Here is a tiny trained network, its code and every weight. The questions are about switching its units off for an input and a target symbol, where a switched-off unit gives its printed mean instead of its output.

import numpy as np


def w(rows, s, z=0):
    codes = np.array(rows[::2]) - 128.0
    scale = np.full(codes.shape[1], s)
    scale[-1] = z or s
    return codes * scale


def f(y):
    return y / 2 * (1 + np.tanh(0.7978845608 * (y + 0.044715 * y**3)))


def softmax(a):
    e = np.exp(a - a.max(-1, keepdims=True))
    return e / e.sum(-1, keepdims=True)


def log_softmax(a):
    a = a - a.max(-1, keepdims=True)
    return a - np.log(np.exp(a).sum(-1, keepdims=True))


def net(x, mask):
    ids = ['ΠΣΨγδεημτ'.index(c) for c in x.split()]
    T = len(ids)
    res = E[ids] + P[:T]
    u = 0
    for l in range(2):
        r = res
        for j in range(3):
            rows = slice(2 * j, 2 * j + 2)
            q, k, v = (r @ M[l][rows].T for M in (Q, K, V))
            z = softmax(np.where(np.tri(T) > 0, q @ k.T / 2**0.5, -1e9)) @ v
            o = O[l][rows]
            res = res + np.where(mask[u + j], z, o[:, -1]) @ o[:, :-1]
        u += 3
        y = f(res @ A[l][:, :-1].T + A[l][:, -1])
        res = res + np.where(mask[u : u + 12], y, B[l][:, -1]) @ B[l][:, :-1]
        u += 12
    return log_softmax(res[-1] @ U[:, :-1].T + U[:, -1])


Q, K, V, O, A, B = {}, {}, {}, {}, {}, {}
E = w([
[145,7,133,70,48,201,111,148],'Π',
[42,154,62,100,131,181,142,106],'Σ',
[201,202,184,22,172,81,128,133],'Ψ',
[58,157,138,83,157,116,183,165],'γ',
[77,121,99,82,175,106,177,136],'δ',
[92,46,139,157,101,76,48,213],'ε',
[135,193,154,147,92,139,174,122],'η',
[101,126,75,107,63,108,181,99],'μ',
[162,75,147,178,186,155,179,121],'τ',
],0.019)
P = w([
[138,146,55,97,130,165,140,214],'0',
[121,149,120,98,134,135,114,248],'1',
[119,148,131,86,126,124,113,222],'2',
[114,141,128,92,130,132,102,186],'3',
[103,130,126,83,126,134,95,150],'4',
[103,115,129,96,136,126,99,139],'5',
[101,105,142,102,135,118,113,129],'6',
[96,95,160,111,133,113,125,126],'7',
[96,78,152,131,142,127,120,99],'8',
[88,74,189,135,131,104,143,110],'9',
[75,78,189,146,125,121,137,89],'10',
[66,56,175,175,156,132,114,76],'11',
],0.012)
Q[0] = w([
[203,81,139,153,77,55,48,96],'L0H1',
[253,131,136,154,33,241,35,122],'L0H1',
[175,119,53,43,70,65,105,156],'L0H2',
[100,100,100,212,128,112,170,64],'L0H2',
[212,221,121,150,135,69,77,98],'L0H3',
[105,117,110,123,119,167,231,161],'L0H3',
],0.0073)
K[0] = w([
[126,97,98,54,162,131,82,254],'L0H1',
[172,120,80,76,115,207,135,229],'L0H1',
[118,102,50,59,63,60,139,172],'L0H2',
[115,153,140,67,81,108,86,117],'L0H2',
[182,185,72,100,137,151,168,167],'L0H3',
[131,95,134,186,119,127,158,28],'L0H3',
],0.0082)
V[0] = w([
[212,68,54,69,189,213,145,140],'L0H1',
[167,160,114,160,92,84,162,86],'L0H1',
[128,104,139,94,121,107,141,125],'L0H2',
[150,2,82,108,99,73,105,102],'L0H2',
[129,166,164,30,101,98,101,98],'L0H3',
[151,95,63,130,141,127,188,140],'L0H3',
],0.007)
O[0] = w([
[161,194,115,128,65,23,164,108,206],'L0H1',
[171,2,116,31,84,100,174,221,49],'L0H1',
[162,102,190,214,159,94,56,108,185],'L0H2',
[84,182,177,94,64,103,60,103,181],'L0H2',
[29,59,184,142,164,187,240,158,92],'L0H3',
[235,84,149,88,94,66,112,63,251],'L0H3',
],0.0057,0.0028)
A[0] = w([
[96,160,170,186,107,196,233,139,162],'L0N1',
[111,59,73,65,187,58,147,83,183],'L0N2',
[221,191,185,116,115,132,142,151,156],'L0N3',
[120,143,214,54,132,121,13,72,50],'L0N4',
[52,157,166,105,188,13,254,100,141],'L0N5',
[134,183,38,162,142,170,224,125,21],'L0N6',
[23,78,223,159,128,41,171,77,254],'L0N7',
[126,77,238,63,61,177,49,64,165],'L0N8',
[58,6,21,21,86,133,141,188,137],'L0N9',
[70,140,124,194,153,172,132,130,52],'L0N10',
[211,174,130,111,162,50,128,65,208],'L0N11',
[166,120,143,98,88,162,95,121,90],'L0N12',
],0.0068,0.0041)
B[0] = w([
[141,37,109,170,239,76,49,127,147],'L0N1',
[70,198,141,116,55,207,111,196,200],'L0N2',
[187,121,146,197,196,110,139,68,148],'L0N3',
[190,165,51,89,195,100,114,162,139],'L0N4',
[129,89,109,115,105,235,56,195,215],'L0N5',
[238,105,116,8,150,16,2,202,127],'L0N6',
[82,163,11,154,164,176,156,37,254],'L0N7',
[204,111,128,164,183,183,110,133,180],'L0N8',
[118,177,222,127,77,176,60,69,237],'L0N9',
[203,39,137,102,165,139,188,238,121],'L0N10',
[148,201,166,153,115,232,190,141,171],'L0N11',
[156,108,146,146,184,102,87,122,124],'L0N12',
],0.0063,0.0084)
Q[1] = w([
[59,122,106,85,77,220,94,116],'L1H1',
[100,130,138,62,67,140,156,91],'L1H1',
[199,75,129,177,137,1,135,150],'L1H2',
[76,118,100,123,67,164,113,111],'L1H2',
[141,168,160,193,130,130,136,128],'L1H3',
[87,131,69,133,129,184,70,99],'L1H3',
],0.0094)
K[1] = w([
[51,61,55,254,83,120,180,71],'L1H1',
[116,76,64,147,102,129,213,111],'L1H1',
[177,195,126,57,102,46,79,184],'L1H2',
[62,84,87,211,156,179,141,74],'L1H2',
[181,126,98,106,117,226,124,109],'L1H3',
[76,136,132,174,164,133,104,71],'L1H3',
],0.0087)
V[1] = w([
[125,112,107,133,63,114,175,106],'L1H1',
[182,99,152,193,102,124,75,146],'L1H1',
[137,106,254,107,106,180,121,80],'L1H2',
[182,87,185,179,164,197,204,150],'L1H2',
[143,119,131,35,121,162,114,159],'L1H3',
[173,119,138,138,180,114,81,83],'L1H3',
],0.0094)
O[1] = w([
[72,57,91,225,85,101,84,116,183],'L1H1',
[70,93,163,86,104,162,134,124,61],'L1H1',
[170,138,254,138,127,125,149,183,254],'L1H2',
[178,191,132,105,58,102,131,235,89],'L1H2',
[124,110,119,177,188,163,63,111,226],'L1H3',
[163,81,129,46,71,147,70,78,40],'L1H3',
],0.0097,0.0043)
A[1] = w([
[2,65,155,145,99,77,72,215,80],'L1N1',
[149,148,189,113,189,152,131,209,86],'L1N2',
[106,154,76,193,143,147,177,77,150],'L1N3',
[139,141,251,127,69,158,106,158,56],'L1N4',
[165,49,80,148,192,113,28,100,98],'L1N5',
[155,122,125,77,122,144,92,137,228],'L1N6',
[118,152,130,56,176,137,159,125,102],'L1N7',
[182,136,80,96,209,162,205,173,7],'L1N8',
[143,103,148,224,73,88,88,177,155],'L1N9',
[29,61,160,147,128,147,160,99,130],'L1N10',
[79,201,98,106,103,101,81,170,119],'L1N11',
[68,47,124,126,188,104,128,89,4],'L1N12',
],0.0085,0.0039)
B[1] = w([
[152,154,126,146,11,87,97,1,194],'L1N1',
[188,74,190,100,89,121,106,137,193],'L1N2',
[129,223,185,76,166,65,82,120,235],'L1N3',
[116,95,79,134,175,187,83,135,196],'L1N4',
[184,142,125,189,131,171,161,133,186],'L1N5',
[56,92,155,195,69,125,166,178,161],'L1N6',
[157,38,69,81,75,117,136,144,150],'L1N7',
[164,110,97,179,121,23,84,151,177],'L1N8',
[133,111,150,80,173,166,170,94,186],'L1N9',
[123,43,92,111,122,125,80,109,248],'L1N10',
[155,139,110,113,120,97,192,111,176],'L1N11',
[224,158,200,114,146,115,178,109,183],'L1N12',
],0.0073,0.011)
U = w([
[193,147,71,116,125,172,118,70,1],'Π',
[101,86,179,173,133,109,215,129,196],'Σ',
[132,76,73,40,154,136,177,81,183],'Ψ',
[139,41,1,200,125,130,130,131,179],'γ',
[165,196,132,134,36,177,191,100,190],'δ',
[110,63,110,137,119,218,118,136,93],'ε',
[177,101,115,123,90,92,90,112,48],'η',
[98,188,90,177,166,140,59,170,113],'μ',
[126,89,78,205,53,56,18,59,135],'τ',
],0.0055,0.0051)

Each question gives the input, a string of symbols that net reads in full, and the target symbol t.
The units are the heads (2 rows each of Q, K, V and O) and the neurons (one row each of A and B). Each row of codes is followed by its name. A weight is (code - 128) times the scale printed after its matrix; where a second scale follows, it is the last column's (O, A, B and U).
mask holds one flag per unit, layer by layer, with each layer's heads first. A switched-off unit (its flag False) gives its mean, the last column of its rows in O or B, instead of its output. The means were averaged over made-up inputs and are rounded, as every weight is.
A unit's drop is (log p(t) with every unit on - log p(t) with that unit switched off) / (log p(t) with every unit on - log p(t) with every unit switched off).
The circuit of an input: a set's keep is (log p(t) with only the set's units on - log p(t) with every unit switched off) / (log p(t) with every unit on - log p(t) with every unit switched off). Starting from the 12 units with the biggest drops (on a tie, the unit counted first), units are removed one at a time, each time the one whose removal leaves the highest keep (on an exact tie, the one counted first), for as long as the keep stays at least 0.8.
circuit, biggest first: the units of the circuit, biggest drop first
top k neurons: the k neurons with the biggest drops, biggest first
k most important neurons of layer l: the k neurons of layer l with the biggest drops, biggest first
which heads matter: for each layer, one digit per head in row order, 1 if its drop is at least 0.15 and else 0, layers parted by /
input τ μ Ψ τ Π Π, target ε: circuit, biggest first	[L1N4 L0N7 L0H3 L1H2]
input τ μ τ Ψ η τ η τ Σ η γ γ, target ε: circuit, biggest first	[L0H1 L0N5]
input τ τ Ψ τ γ, target δ: which heads matter	000 / 010
input Π Π μ τ, target ε: top 4 neurons	[L0N7 L0N8 L1N4 L1N3]
input μ μ τ γ, target δ: circuit, biggest first	[L1H2 L1N11]
input η δ η, target γ: circuit, biggest first	[L0H2 L1H2 L0N9 L0N1]
input δ η μ, target τ: top neuron	[L0N6]
input μ γ δ Π η τ τ Π Π Ψ, target η: top 2 neurons	[L0N4 L1N8]
input ε δ τ, target Ψ: top 3 neurons	[L0N4 L0N7 L0N9]
input μ Ψ δ η Σ τ Σ μ Ψ τ Π, target ε: circuit, biggest first	[L1N4 L0N8 L1H2]
input Π Σ τ, target ε: top 2 neurons	[L0N7 L0N8]
input τ τ τ τ δ τ τ Σ, target δ: circuit, biggest first	[L1H2 L1N10]
input η Π τ Ψ η Π Σ, target ε: top 2 neurons	[L0N9 L0N7]
input μ γ μ τ μ τ ε τ τ δ Π τ, target δ: circuit, biggest first	[L1H2]
input μ γ μ ε μ δ μ δ Ψ δ, target μ: top 3 neurons	[L0N7 L1N3 L0N9]
input γ ε Ψ τ μ η μ Σ, target τ: 2 most important neurons of layer 1	[L1N1 L1N10]
input Σ ε δ, target Ψ: which heads matter	100 / 110
input ε δ μ, target τ: 2 most important neurons of layer 1	[L1N10 L1N1]
input μ ε τ, target Σ: top 2 neurons	[L0N7 L0N9]
input μ μ γ τ μ δ μ δ, target τ: top 2 neurons	[L0N7 L1N1]
input η μ η Ψ Π δ Σ μ ε η δ, target ε: top 4 neurons	[L0N9 L0N5 L0N2 L0N1]
input Σ μ μ η, target Π: which heads matter	110 / 010
input μ Σ η μ ε γ ε τ η μ, target δ: circuit, biggest first	[L1H2]
input ε μ η, target Ψ: top 3 neurons	[L0N1 L0N2 L0N9]
input γ Π γ γ, target γ: which heads matter	111 / 110
input μ μ μ δ η δ, target ε: top 4 neurons	[L0N9 L0N1 L0N5 L0N2]
input τ γ μ τ Σ τ η η δ Σ, target ε: top 3 neurons	[L0N9 L0N10 L1N8]
input δ δ μ μ τ, target μ: top 2 neurons	[L0N9 L1N3]
